Below are the code and all the weights of a small trained network. Each question names an input and a class and asks about switching units off, where a switched-off unit gives its printed mean instead of its output.

import numpy as np


def w(rows, s, z=0):
    codes = np.array(rows[::2]) - 128.0
    scale = np.full(codes.shape[1], s)
    scale[-1] = z or s
    return codes * scale


def norm(h):
    return h / np.sqrt((h * h).mean(-1, keepdims=True) + 1e-5)


def f(y):
    return np.maximum(y, 0)


def log_softmax(a):
    a = a - a.max(-1, keepdims=True)
    return a - np.log(np.exp(a).sum(-1, keepdims=True))


def net(x, mask):
    res = np.array(x, float).reshape(1, 6) / 4 @ E
    u = 0
    for l in range(2):
        y = f(norm(res) @ A[l][:, :-1].T + A[l][:, -1])
        res = res + np.where(mask[u : u + 13], y, B[l][:, -1]) @ B[l][:, :-1]
        u += 13
    return log_softmax(norm(res)[-1] @ U[:, :-1].T + U[:, -1])


A, B = {}, {}
E = w([
[20,156,185,83,124,21,114,137],'x0',
[101,147,83,125,118,120,81,159],'x1',
[94,204,122,89,131,153,254,180],'x2',
[123,135,118,132,128,125,120,133],'x3',
[108,36,118,203,121,106,156,216],'x4',
[134,138,125,124,100,121,116,141],'x5',
],0.0097)
A[0] = w([
[107,190,115,103,134,166,214,189,156],'0.n1',
[69,155,162,72,125,50,120,69,110],'0.n2',
[121,161,115,157,108,136,100,152,69],'0.n3',
[105,203,130,91,135,156,181,150,95],'0.n4',
[123,106,80,89,147,141,172,151,86],'0.n5',
[127,145,121,165,125,133,181,183,132],'0.n6',
[136,136,151,147,127,142,150,107,160],'0.n7',
[112,75,147,179,127,100,140,189,90],'0.n8',
[88,100,169,134,137,4,149,169,3],'0.n9',
[193,154,93,149,132,158,126,134,156],'0.n10',
[140,174,120,79,137,173,103,73,183],'0.n11',
[128,56,118,181,109,148,152,197,100],'0.n12',
[133,103,158,170,134,157,100,155,13],'0.n13',
],0.014,0.0032)
B[0] = w([
[129,152,99,125,128,57,193,224,253],'0.n1',
[186,181,152,142,176,120,101,170,229],'0.n2',
[165,77,181,132,164,127,161,86,142],'0.n3',
[125,159,86,94,142,134,158,4,221],'0.n4',
[180,95,175,156,77,93,105,144,169],'0.n5',
[164,88,187,168,146,144,144,158,193],'0.n6',
[112,112,105,92,125,95,70,158,155],'0.n7',
[117,100,119,103,110,85,138,57,202],'0.n8',
[59,119,122,165,62,194,125,130,209],'0.n9',
[60,105,135,116,140,105,144,91,203],'0.n10',
[93,64,119,183,71,124,121,137,224],'0.n11',
[169,181,116,87,192,125,100,161,223],'0.n12',
[136,168,101,109,84,150,110,94,158],'0.n13',
],0.019,0.011)
A[1] = w([
[57,131,63,127,104,143,143,126,97],'1.n1',
[101,80,131,198,54,86,137,158,85],'1.n2',
[77,169,174,150,106,94,150,160,31],'1.n3',
[25,20,145,119,80,184,107,90,109],'1.n4',
[95,136,131,113,118,168,151,155,51],'1.n5',
[139,210,62,123,141,115,192,122,96],'1.n6',
[102,112,164,160,114,137,85,68,254],'1.n7',
[36,82,91,132,48,126,252,136,229],'1.n8',
[121,131,162,129,113,131,185,134,44],'1.n9',
[172,144,90,125,116,91,162,154,111],'1.n10',
[160,144,107,137,123,164,149,186,130],'1.n11',
[175,109,94,65,144,101,102,53,80],'1.n12',
[150,140,198,125,116,125,107,201,166],'1.n13',
],0.018,0.002)
B[1] = w([
[199,126,154,139,166,120,171,151,177],'1.n1',
[88,157,82,93,111,182,191,69,203],'1.n2',
[133,46,85,108,94,152,153,27,179],'1.n3',
[54,190,242,105,50,92,122,79,227],'1.n4',
[125,114,86,116,137,64,143,126,136],'1.n5',
[58,84,232,89,73,138,138,125,210],'1.n6',
[176,135,195,96,194,93,124,191,196],'1.n7',
[193,78,2,162,187,172,81,181,252],'1.n8',
[110,167,104,157,140,178,34,62,157],'1.n9',
[100,193,203,162,120,162,45,108,196],'1.n10',
[163,156,165,100,148,68,62,80,156],'1.n11',
[105,99,29,168,106,182,175,138,183],'1.n12',
[164,118,107,135,163,88,158,198,175],'1.n13',
],0.015,0.018)
U = w([
[57,142,198,104,40,123,127,76,2],'0',
[128,68,6,152,103,183,127,116,151],'1',
[197,130,161,141,160,74,90,204,200],'2',
],0.015,0.00028)

Each question gives the input, the list of numbers given to net, and the class t.
The units are the neurons (one row each of A and B). Each row of codes is followed by its name. A weight is (code - 128) times the scale printed after its matrix; where a second scale follows, it is the last column's (A, B and U).
mask holds one flag per neuron, layer by layer. A switched-off neuron (its flag False) gives its mean, the last column of its row in B, instead of its output. The means were averaged over made-up inputs and are rounded, as every weight is.
A unit's drop is (log p(t) with every unit on - log p(t) with that unit switched off) / (log p(t) with every unit on - log p(t) with every unit switched off).
The circuit of an input: a set's keep is (log p(t) with only the set's units on - log p(t) with every unit switched off) / (log p(t) with every unit on - log p(t) with every unit switched off). Starting from the 12 units with the biggest drops (on a tie, the unit counted first), units are removed one at a time, each time the one whose removal leaves the highest keep (on an exact tie, the one counted first), for as long as the keep stays at least 0.8.
circuit, biggest first: the units of the circuit, biggest drop first
most important unit: the unit with the biggest drop
k most important neurons: the k neurons with the biggest drops, biggest first
k most important neurons of layer l: the k neurons of layer l with the biggest drops, biggest first
drop when u is switched off: that unit's drop, to one decimal
input [-3,6,-6,1,-6,1], class 0: most important unit -> 1.n4
input [1,-1,4,-1,4,3], class 1: 4 most important neurons -> 0.n9, 0.n2, 1.n8, 0.n8
input [1,-1,-4,3,7,-2], class 0: 4 most important neurons -> 0.n2, 0.n1, 1.n8, 0.n9
input [5,8,0,-3,-3,-8], class 2: 2 most important neurons of layer 0 -> 0.n2, 0.n1
input [-1,8,6,1,-7,-8], class 1: circuit, biggest first -> 1.n8, 0.n11
input [-5,7,-3,-3,-1,1], class 0: 2 most important neurons -> 0.n1, 1.n4
input [1,7,-2,2,0,5], class 2: 4 most important neurons of layer 0 -> 0.n11, 0.n4, 0.n1, 0.n10
input [-1,6,4,-1,3,2], class 2: 2 most important neurons -> 1.n4, 0.n6
input [-8,2,0,-2,-1,-2], class 0: 3 most important neurons -> 0.n1, 1.n4, 0.n4
input [2,1,-8,3,6,-6], class 0: 3 most important neurons of layer 0 -> 0.n1, 0.n9, 0.n2
input [-1,2,7,0,-6,-1], class 1: 3 most important neurons -> 1.n8, 0.n11, 1.n4
input [1,5,-4,-3,7,-4], class 0: circuit, biggest first -> 0.n1, 1.n4
input [-1,-4,0,0,2,3], class 1: 3 most important neurons of layer 0 -> 0.n1, 0.n8, 0.n2
input [-3,5,5,-6,5,0], class 2: circuit, biggest first -> 0.n12
input [1,4,1,-7,3,-6], class 1: 3 most important neurons -> 0.n9, 0.n2, 0.n8
input [1,-5,4,-1,8,-6], class 1: 2 most important neurons of layer 1 -> 1.n7, 1.n2
input [6,6,4,-2,2,-3], class 1: 2 most important neurons -> 0.n9, 1.n8
input [-7,-1,-8,-4,-3,-4], class 0: 2 most important neurons -> 1.n4, 0.n1
input [8,-6,4,3,7,-2], class 1: drop when 0.n9 is switched off -> 0.6
input [-4,3,5,4,8,-5], class 2: drop when 0.n11 is switched off -> 0.0
input [4,-4,0,-4,-5,-8], class 2: most important unit -> 0.n2
input [-8,2,8,5,8,8], class 2: drop when 0.n12 is switched off -> 0.4
